
[[  -6   67  116   94  -10 -129   72  114   91 -173  -54  -27  159  -49
   -91  100   33   44  167 -267  -91  -35   10  242   45  140   23   58]
 [  51   93   71   57  244  231  163   21  193  -17  140  234   55  -57
    16  141 -118   -8 -102 -148   82  135 -346 -201   75   57  120  -65]
 [  49    1  -53  -75   83  -19    1  -90  -14   65  164  111  -35 -124
    28   98   -1   31  -83  121  -84  -33  -60 -211    7  134   50 -112]
 [  -9 -169   21  116   86  109  272 -115   15   98  135  179 -170   20
   218 -206 -133  109  146  266  -75   73  -86 -333  307  -85  -99 -106]
 [  -4 -210  -22  -95   -6   -9   17 -180 -185   68  212  138  -87 -220
   235    7   -8   77  -66  338 -259  -75  112 -411   38  110   10    6]
 [ -75  -12   85   55  -50  -82   32   31  -67 -101  -49   27   74 -102
    94    2    1   59   88 -135  -55   14  202  125   78   91  -49   70]
 [ -99  220   -5  -77   99   43   -2   78   33   56  -21   75   48  -26
   -41  118  -53  -34 -118 -256  225   96   19  191  -86   63  -48   10]
 [   4  -47    5  -72    4 -155   30   -9   21   28  116  -27   28 -102
   -57   93   33   55   82   68 -163 -151    5   14  -62  142   -5   32]
 [ -85  112 -123   54  -54  -75   17  -73  -44   -5   44  121  -51   72
  -100   17  -75  102  -38 -100   79   -6   18  -66  135   58  -33 -163]
 [ -75  232   29  -75  -17  -38   43   82 -215    4 -208 -111   41 -131
   -61  258   88  -81 -119 -268 -168   -8  170  286 -161  233   97  413]
 [-142  -15   13   69  -39  -14  139   -2  -27  -21   16   87  -15   68
     2  -38  -83   65   80 -103    1    4   26    0   84  -10 -123   45]
 [-162  -24  -34 -109   63 -127 -113 -136   43   69  212   34  105 -165
   -66  293   30  -10 -269  -44   81 -143  -72  -83 -320  147    8   71]
 [-263  324  -24  198   15   37  152   60   97  -55 -163   67   63  226
  -252  152 -123   -2 -117 -585  340  113 -151  289    5  -13  -58  117]
 [-115   69   42 -278   33 -204  -50  118 -117  249  -89 -237    3 -185
    48   91  122  -90   28   32  -21  -98  346  481 -328  129 -174  301]
 [  38  288  -37  -52  150   23   12   -2 -117  126 -190  -17  -76  -95
    84  109   83 -100 -180 -109   68  187  113  172   22  163   11   23]
 [-131  140  -58   41   59 -133    8  -32  148   44   61   21   52   63
  -192  155  -25   18  -87 -209  215  -45 -140  124  -97   64  -65  -76]
 [-281 -148  234  101  166 -130  -88  -21  390 -111  174   68  351 -135
   101  163    1  -28 -105 -332  439   34 -104  201 -289  -18 -222  -31]
 [ -87   -3 -108   40   31 -179   18 -193   29  114   93    9  -72   22
   -37   61   39   41  -92   89   53  -63  -65 -102   -8   69 -110 -136]
 [ -64 -147   50 -117   94    2   41  -65  -56  156  138   61  -44 -194
   249  -27  -12   12  -20  222  -39   -1  125 -111  -50   37 -103   58]
 [ -91  -87    4   -6  -33 -164  -93  -94  -11  -49  130   69   78 -136
    59   67   12   78  -38   -6   13  -74  124  -60  -31  104  -61  -86]
 [  67  256    4   -9  180   28   65   18  -38   97 -173  -29  -46  -79
    72  106   88  -97 -112 -116   33  179   27  169   38  154   18   30]
 [  -1 -195  133   84   76  -16  248   13  101   27   91   38  -27  -42
   160 -132  -53   76  274  163 -153  -13  -48  -57  161  -25 -120   23]
 [-226  230  -36   34  -52   64   -6   19  -92  -92  -33  140   93  -21
  -139  238 -117   30 -236 -443  165   25   30   74  -75   98   98  182]
 [ -10  -57   36 -130   70   72   29  -72 -181   74   75   87  -34 -238
   221   95   25  -28 -129  137 -186   28  114 -183  -60  143   32  163]
 [  85 -347   89  -29  107  110  188 -143  -38   46  267  207 -101 -158
   355 -136  -36   60  115  452 -339   21  -76 -537  169   23  -72  -66]
 [  48  -44   81    6   47  -42   80  -19 -108    4  -72   -1  -37 -139
   242  -56   76   -1   91   99 -180   92  184   11  127  108  -78   37]
 [  47 -113   84  -21   32  106   -2    2  -47 -130  190  264   70 -235
   222  -17 -111  120   32   40  -98   40  101 -267  176   86   98 -112]
 [  -6  116   -2   -2   91   48   26    8   21   -9   32  133   19  -58
    32   64  -43   14  -64 -122   76   95  -21  -22   69   84    8  -94]
 [-146 -125   85  -43  -33  -88   47    1 -115   67    7  -16   -6 -154
   204  -58  -13   49   87   72  -43  -30  292  108  -20   25 -149  169]
 [ -58  -26   52 -145   33   24  -70   30  -52  -17  141  137   95 -208
   107  105  -39   23  -72  -46  -18  -16  123  -50  -99  114   10   41]
 [   8   54  -19 -178  191  204   42   22   53  146  222  244  -35  -89
    77   51 -132   -3 -119   50  110   86 -127 -212  -30   22   -2 -116]
 [  30 -141 -115  -68   29 -194  -90 -242  -82  159  190   54 -133 -161
   189  -54   57   90  -56  392  -59  -74  144 -272   83  104  -91 -273]
 [-132  408   24   76   47  -93   64  180   72  -16 -289 -121   99   89
  -237  182   24  -64  -23 -560  249   87   33  604  -69  105  -34  167]
 [ -60   27   12  -66    1   12  -97  -16  -92  -47  120  165   75 -244
   104  106  -81   92 -121  -79   55  -14  188  -72   17  123  112  -11]
 [ 114   33   59   49  131   29  124   13  118  -65   72   94   42  -49
    -2   75    7   14   61  -38 -137   45 -195 -102  109  129   55  -93]
 [ -45  346  -41  136  112  -38  174   28  -15  126 -322  -96 -118  133
   -36    3   45  -70  -23 -241  172  210   33  368  147   50 -104   35]
 [ 136   87    3   94  140    8   73  -35  113  -54   57  129   13  -53
    24   45    2   42   13  -27  -26   92 -148 -126  210  122   78 -236]
 [-110   77  -46   69   38 -131   47  -69  101   27   47   20   27   42
  -127  113   -8   38  -51 -128  114  -46 -106   51  -23   65  -55  -62]
 [  11  -25   36 -120  114   13  111  -10  -88  156  -11   -6  -90  -84
   182  -28   65  -64   28  164 -148   70   69   -6  -29   76 -143   88]
 [ -26   47  -53   42   -1  -66  -21  -50   77  -87  152  158   66  -17
  -115  106  -62  100  -40 -128   47  -49 -100 -123   71  106   43 -192]
 [  13  -79    1 -108  144   97   90  -18   69  143  229  185  -64  -78
   130  -59 -110   46   31  189   30   28  -80 -221   57  -12  -75 -153]
 [-170   -4   16   14  -35 -168  122   29   47   41   -8  -72   18  101
  -120   34   12    8  121 -114  -25  -92  -12  202 -102   26 -200  127]
 [ -60 -145   79  152  160   68  238  -98  154   57   90  142  -60   66
   204 -141  -60   18   89   99   65  144 -181 -192  177  -92 -219 -129]
 [-110  202   20 -166  -45 -257 -208  100  -88  -41  -96 -157  203 -214
  -147  326  141  -54 -135 -335   15 -125  266  463 -339  278   37  228]
 [  63  -55   25 -134  108   75  -48  -28 -107  111  137  166  -60 -298
   319  -66  -66   74  -30  230    7   73  247 -161  129   72   36 -126]
 [   3   95  135  -13   16  -42   24  167    6 -117  -47   -7  163 -200
   -14  137  -12   37   97 -249  -76  -32  137  264   -3  168  124  170]
 [   2   21    4   90  106  101  153  -56   16   57   38  173 -101  -10
   161 -102 -100   65   27   57   67  146  -29 -150  258  -20  -47 -149]
 [ -89  249   -5 -123  113   62   77  161   43  122  -71   36    3   91
   -93   50  -46  -75  -11 -259  187  116  -18  289  -90   22 -150   38]
 [ -40  419  -71  181  100  198  304   71   15  -21 -250  127 -103  334
  -201   55  -79  -67  -63 -445  103  276 -290   94  216   20  -41   11]
 [-178 -111   33  -39   42    8  234   22   47  159   75   40  -92  146
    45 -126  -75   -1  158   75    8    5  -59   15  -34 -108 -318   85]
 [ -67   -1  -18  -37   86  -66  204  -34  -17  251  -28  -84 -165   39
    58  -71   17  -19   99  175  -47   -5    7   90    8   -5 -186   95]
 [ -29   43   99  -38  261   15  -29  -49  108   87  -16   45   64 -133
   253   63  102 -137 -169  -57  217  231    2   88 -107   68 -186  -89]
 [ -13  -43   96  -39   33  -50  181  127   12   68  -28  -38  -30  -16
    72 -113  -19   28  278   48 -127  -10   99  188   70   14 -155   96]
 [ -11 -104 -141   82  100   18  222 -280 -117  338   56   96 -384   49
   301 -284  -61   87   15  512   15  112   39 -360  343  -98 -197 -221]
 [ -54   29    0    0  -28 -134 -123  -57   -4 -117  116   71  146 -201
   -51  215    6   82 -116 -148    0 -110   71  -19  -60  199  128  -20]
 [ -35 -227   39 -209   55 -151   18 -107 -145  248  118 -105  -98 -264
   270  -17  103  -15   32  434 -233 -127  237  -54 -161  106 -144  168]
 [  21   15   49  115   32  -46  147   16   48  -72  -38   57    6   54
    34  -64    3   42  162  -72  -78   77  -29   21  191   50 -105  -96]
 [ -59  256   62   37  137  187   51  172  168  -78   46  230  136  -42
   -93  124 -203   53  -58 -426  321  134 -113  130   83   24  124  -66]
 [  69  241  -10  -96  173   50   13   65  -24  129  -86   29  -45 -104
    72   62   24  -63  -83  -77   98  156   67  159   29  123    3  -51]
 [   3  202  -40  106   88  -93   51  -23   99   -9  -54    8   22   32
  -129  126   27    5  -47 -199   97   46 -118  118   68  124   21 -109]
 [-115  186  -36  108    2  -23   51   -4   42  -68  -13   94   51   38
  -157  144  -77   57  -88 -311  136   12  -67   67   51   81   57   -5]
 [  -5  106  -29    9   74   81  168  -25  -64   62  -23   81  -88   28
     5   54  -21  -15  -37  -37 -101   73  -92  -88   72   82   -4   70]
 [  30  101  -14  108   88  -51    3  -33  131  -40   63  129   32  -39
     2   11  -48   89    7 -102  170   66  -46  -13  192   66   14 -282]
 [ 132   -2  -44   14  178  223  295 -127  -87  125   47  181 -227   58
   172  -55   -8  -49  -32  247 -271  179 -256 -450  221   55  -34  -48]
 [ -31   93   41   75   94  140  262   93   94   -4   -3  140  -31  148
   -46  -41 -117   14  129 -160   -1  116 -196   -7  153  -27  -85    1]
 [-119  -65   96  -81   -9    8    7   42  -76  -22   96   88   87 -219
   115   88  -76   61   -7  -62  -39  -57  177   18  -72   82   32  185]
 [ 147   35   56  -96  218  175  121   38   31   85   94  163  -50 -137
   181   -3  -37  -22   10  115  -85  142  -91 -164  111   83   29  -88]
 [ 148   14   84 -191  235  186   32  114   98   68  207  209   39 -206
   163   30  -76   -8   18   88  -11  101  -79 -139   25   89   51 -144]
 [ -72 -103  150  -68   92  -35  123  110  170   -8  136   18  138  -59
   -16   88  -12  -16  141  -81  -69  -75 -119  105 -168   49 -112  135]
 [ -50 -284  125   96   33   72  205  -83    5  -23  195  166  -23 -152
   251  -92 -120  129  139  211 -173  -29  -13 -315  173  -20   -9   73]
 [ -93  311   -8  135   46   -3   73   65   49  -78 -179   48   61  100
  -135  114  -30  -14  -75 -450  215  150  -36  262   82   76  -17   -7]
 [ -54   88  -91 -156   97  -43  107  -94 -224  359 -111 -114 -251  -62
   155  -12   84  -89 -101  254  -79   48  174   63  -71   73 -154  180]]

[ 221   50    4   95 -211  288 -254 -101  -38 -152   60  124   16   25
 -114  -74   31  233   -5  -65   71 -274  245  119 -125] : 10
[ -66  129  144 -194   -5  197 -174   98    4  -43  214   62 -323  163
    9   74   52 -141   -1    0  -62   88  427  -32 -145] : 29
[ -97  263   83 -336  227  224  137  182  -65  137 -126 -483 -295   20
  113   63  410  -89  267   21 -131 -240 -161  226  427] : 9
[-260  204  188 -103  239  -53 -169   68 -175  393 -210   31 -193 -488
   32  -39  391 -299  -17 -141 -109  -20 -258  240  322] : 7
[-645   81  131 -161  316  162    8 -154  176  289  247 -374 -299 -129
  136   51  598 -437   64   40 -306 -196  -99  105  453] : 65
[ 195    4   56 -383   97  -13  337  460   41 -201   61 -167 -324  254
  179  234  -28 -136  334  177  -98   24  266  -38 -110] : 1
[-257  229  115 -160  125  -91 -100   77   38  436 -274   -8 -151 -488
 -108 -183  372 -369 -202  -38  -83 -195 -323  244  363] : 41
[  84  373   74  -85 -136  537 -417  -81 -248   95  102   -2 -210  152
  -30 -126  170  207   -3 -291  154   63  295  103   46] : 4
[-434  372   14 -364 -322 -299  312  523  284    8   51 -173 -236 -264
 -136  -93  206 -567 -353  237  -78  142  105 -468 -119] : 16
[ 237  -27  -39 -109 -136  234  -82   21  222  -31  286  190 -187  295
    9 -167 -181  -60  -87  -37   78  -54  411   91 -219] : 6
[-333  204  -80 -113  213  568  -28 -161  158  439  452 -440 -359  214
  341 -231  484  -96  118  -33 -164 -382   34  229  670] : 22
[ -89   -8   32   18  -68  395 -226 -146   15  -19  422   45 -197  219
  100   22  183   53   96   -3  -55 -123  449  -16   28] : 33
[ 121  293   92   31 -245  359 -434   56 -358   -7   82  214 -151  -19
  -24  -26  122  267   15 -158  113   51  399  -55  -78] : 54
[ 491 -244   64 -291  -21 -213  163  433  281 -272  -14  340 -250  232
  -70  111 -419 -184   26  343  -62 -168  476   82 -428] : 47
[-108 -145   25 -301  159  -54  279  255  180  189  136  -57 -267   48
  168   84  229 -337  199  244 -175 -181  112   45  297] : 27
[-293   92   58   24 -158  329 -261 -332  -24  124  123  -35   43 -115
 -166  -84  434  -45  -65 -203   60  -82   26   42  164] : 5
[-217 -219 -122  -37   95  228  188 -268  321  286  337 -161   -6   41
  153 -165  372 -227  118  -42  -57 -313 -123  205  418] : 46
[ 792  195  -63  -26 -471   82 -212  485 -275 -178 -243  488  -39  -12
 -127 -149 -337  459  -35   72  251 -196  437    7 -303] : 17
[  95 -124   26  -86 -142  165  -55  -80   78  -56   14   93   18   60
 -168   19  160   15   60   34   43 -249  167  109   29] : 3
[ -91  -55  -73   77   86  301 -187 -206   58  530  247  134 -110 -108
  194 -291  332  -62    9  -94  -25 -347  -15  297  541] : 8
[-369   84   63  -54  -81  223 -186 -284  182  153  117  -86  -35 -117
 -206 -115  403 -233 -191  -84  -35 -192    4   77  170] : 28
[ 629 -158  -74 -327 -522   85   54  239  145 -143 -225  396   95  302
 -451  -73 -180  150  -60  168  321 -219  420   14 -181] : 35
[ 218  -64  -22  -82 -191   78  -21   27  133  -22  -48  169   25   -5
 -175 -115    4  -13  -67   16   98 -223  127  118  -70] : 32
[ 318  704   21 -133 -308  451 -478  265 -275  110   16  147 -344  103
  -36 -358 -169  214 -286 -340  267  231  395   17 -218] : 11
[  43   91  124  154 -156   70 -224  -79 -287 -202 -151  106  142 -348
 -125  114  208  152   97 -199   51  -22  -30   42 -182] : 0
[ -94   96 -169  -77  -22  381   37 -146  282  360  248 -221 -117   87
  101 -364  309  -78  -57  -46    0 -438  -76  246  483] : 12
[  37 -169 -120 -143   17   53  314  137  209  132  139 -119  -80   29
  164  -54  232 -113  214  200  -87 -410  -11  101  345] : 70
[ 260 -285  173 -248  147 -215  211  362  130 -424  161  215 -293  233
  109  377 -312 -264  262  204 -152  175  496  -57 -571] : 67
[  20   39  172 -339  115 -184  186  413 -175   30 -253   -5 -195 -184
   23  245  212 -221  268  104  -75   74   -9   12   84] : 34
[-156   95   93 -224  223  -19  287  222  -38  -43  -53 -385 -187 -134
  183  198  345 -196  326   48 -183 -103 -178   81  189] : 24
[ 126  191   82 -326 -103  161  -69   82   75   71 -114   30 -158  105
 -212 -116   12 -176 -126 -180  161  136  115  130 -117] : 38
[ 183  -97  208   30 -137   16 -143   77 -218 -568  -72  151   11  -45
 -160  408   23  186  246   96  -68  -72  364  -82 -453] : 45
[  30  195  -67    9  -23  139 -142   37   39  417   59  134 -140 -231
  108 -382  117 -123 -175 -175   54 -143  -83  231  244] : 15
[ 411 -311  -19 -283  -40 -116  326  369  231 -223   69  188 -156  279
   35  147 -225 -127  220  284  -21 -139  376   25 -229] : 58
